Group, then class:
9	-23	-12	11	-10	3	-23	3	1	6	7	14	35	2	1	16	-45	2	8	-2	3	-18	-18	13	8 -> Dab:ribar
27	-12	25	-34	5	10	-15	-1	-38	-14	-27	-3	17	-5	13	-12	-6	55	-27	-40	19	-2	2	2	-31 -> Zov:kabo
15	-8	5	-2	-19	-2	-31	-7	-22	10	-16	4	7	-5	5	10	-33	16	-8	-18	3	2	-15	18	-6 -> Dab:ribar
33	-1	-5	-2	1	-2	-13	-6	-5	12	10	13	24	-17	-19	26	-26	8	8	6	-1	-6	-10	14	-8 -> Dab:ribar
9	17	-42	-11	17	-2	29	-6	55	27	-5	5	36	-14	-68	66	-15	-39	54	61	13	12	28	10	-2 -> Dab:vutik
16	22	-18	-3	-2	-2	9	-10	-8	2	2	3	2	14	-5	6	-11	18	-4	-2	-12	-12	22	10	-24 -> Zov:kabo
0	-13	14	-4	-5	1	-27	7	10	23	1	0	10	-9	-21	15	-20	-8	18	12	-3	10	7	25	-6 -> Dab:vutik
15	-2	-31	-2	-5	5	1	0	14	17	1	35	8	-6	-38	43	-33	-12	27	21	10	7	-1	18	8 -> Dab:ribar
17	12	-25	-7	-26	-2	11	-2	-8	9	-9	4	10	1	-22	21	-6	21	9	1	-21	5	16	19	-16 -> Zov:kabo
-2	-39	0	5	-15	-1	-31	4	-8	-13	-18	10	1	-17	16	-6	-14	19	-8	-9	3	2	-22	19	19 -> Dab:ribar
21	-8	-24	-1	11	2	14	-10	-13	-9	4	-5	23	-6	-20	4	-15	26	15	14	7	2	17	7	-17 -> Zov:dagu
10	-42	44	-14	-20	1	-52	8	-91	-29	-14	-3	-1	-7	63	-24	-29	95	-72	-89	1	-27	-36	17	-19 -> Zov:dagu
7	-2	-24	7	-16	7	7	-6	13	13	-4	0	18	11	-45	35	-15	-16	32	47	-11	18	10	10	-7 -> Dab:vutik
21	-3	5	-13	4	3	-1	-7	-5	7	-11	13	18	-4	-15	21	-18	15	9	11	-1	1	-10	15	-13 -> Zov:kabo
18	-18	5	1	-19	10	-2	0	-43	-5	-5	-3	17	4	1	12	-14	73	-27	-36	-5	-6	-13	2	-23 -> Zov:dagu
10	-6	-18	1	0	-5	-25	5	-26	-10	5	-6	10	-12	13	24	-47	6	0	-1	13	-12	-6	26	15 -> Dab:ribar
18	1	-52	-20	-4	2	20	7	6	3	-17	-8	30	6	-19	18	-18	3	29	20	1	20	23	21	-2 -> Zov:kabo
15	-27	31	-4	-16	11	-25	3	-71	-39	-23	17	9	6	50	-11	-15	88	-46	-59	1	-26	-43	-2	-17 -> Zov:dagu
14	-19	2	-5	-7	-2	-18	-4	-32	-19	2	9	5	-5	31	-11	-9	55	-29	-50	2	-37	-3	19	-16 -> Zov:dagu
6	-9	9	-18	-2	-4	1	0	-14	-1	0	1	13	-4	-10	-4	-5	38	5	-15	2	-1	3	-6	-40 -> Zov:kabo
4	-9	-10	6	3	13	-19	1	25	9	3	10	16	-8	-27	24	-24	-7	18	15	7	5	-4	15	11 -> Dab:ribar
11	2	-32	-11	-5	2	13	2	-25	6	-14	5	19	3	-24	20	-9	-1	16	18	-6	14	24	2	-15 -> Zov:kabo
-1	-2	19	-12	-19	-2	-17	-14	-26	6	-18	0	-8	0	-6	-16	-1	23	-9	-18	-18	8	-6	3	-22 -> Zov:kabo
13	12	0	37	-9	3	-11	5	-5	10	1	10	16	1	-12	18	-16	29	-5	-22	-7	-18	4	20	-11 -> Dab:vutik
20	-3	-5	8	-9	-34	-8	5	-5	7	9	6	22	4	-9	33	-25	22	11	-10	3	-6	-20	13	7 -> Dab:ribar
22	-22	-13	-2	-1	14	14	-9	-16	-17	-13	2	17	8	11	0	-4	25	12	1	11	8	-3	4	-7 -> Zov:dagu
0	-15	14	-4	2	-7	-20	-7	1	20	-7	14	12	-5	-26	2	-27	9	14	9	6	3	0	15	-8 -> Dab:vutik
5	3	5	-7	12	0	-19	-5	13	16	-3	7	17	-8	-3	30	-27	-2	15	8	9	-7	-3	12	-1 -> Dab:vutik
6	6	0	-15	-5	-7	-15	13	5	23	10	-5	7	-4	-9	9	16	-1	-5	-14	-8	-16	-1	16	-4 -> Dab:vutik
13	8	4	-20	-2	-4	-12	1	-10	12	-7	-2	17	-16	-21	23	-31	15	-9	-13	-4	-1	-8	-6	-7 -> Dab:vutik
22	-24	9	-3	14	8	-17	-5	-7	-22	1	3	18	1	-8	15	-27	45	14	-10	18	-2	12	8	-18 -> Zov:dagu
20	5	-1	1	-1	4	-22	4	4	15	12	12	5	-4	-16	24	-23	9	-6	-19	-7	-12	3	30	-10 -> Dab:vutik
17	-14	-3	-4	-1	1	-19	-2	-16	0	-12	6	30	-6	-1	27	-47	21	-4	-2	14	3	-10	8	2 -> Dab:ribar
11	-1	-5	-26	-6	2	10	-4	-13	10	-16	6	7	-16	-28	16	-2	31	2	-2	-6	1	10	14	-17 -> Zov:kabo
2	19	-12	0	6	3	6	1	29	28	11	-6	38	-1	-40	30	-27	-23	23	26	5	8	4	-4	9 -> Dab:vutik
5	-8	-1	-6	11	4	-12	6	5	-3	-7	15	20	-7	-4	14	-35	-6	29	9	20	3	3	16	1 -> Dab:ribar
12	-20	-12	9	-1	4	-15	-2	-3	-8	-2	10	15	-7	1	21	-35	14	11	0	4	0	-9	17	5 -> Dab:ribar
8	18	-13	-10	-11	-1	-7	-1	28	27	8	0	29	5	-34	25	-35	-17	27	2	-5	0	16	18	-8 -> Dab:vutik
-1	-23	0	-12	-5	1	-2	2	-23	-17	-16	-10	8	10	8	-26	3	32	-9	-14	-9	11	19	9	-20 -> Zov:kabo
-13	-21	62	-22	-2	-6	-61	13	-24	1	3	8	5	2	38	-33	-29	52	-23	-70	1	-32	-14	18	-22 -> Dab:vutik
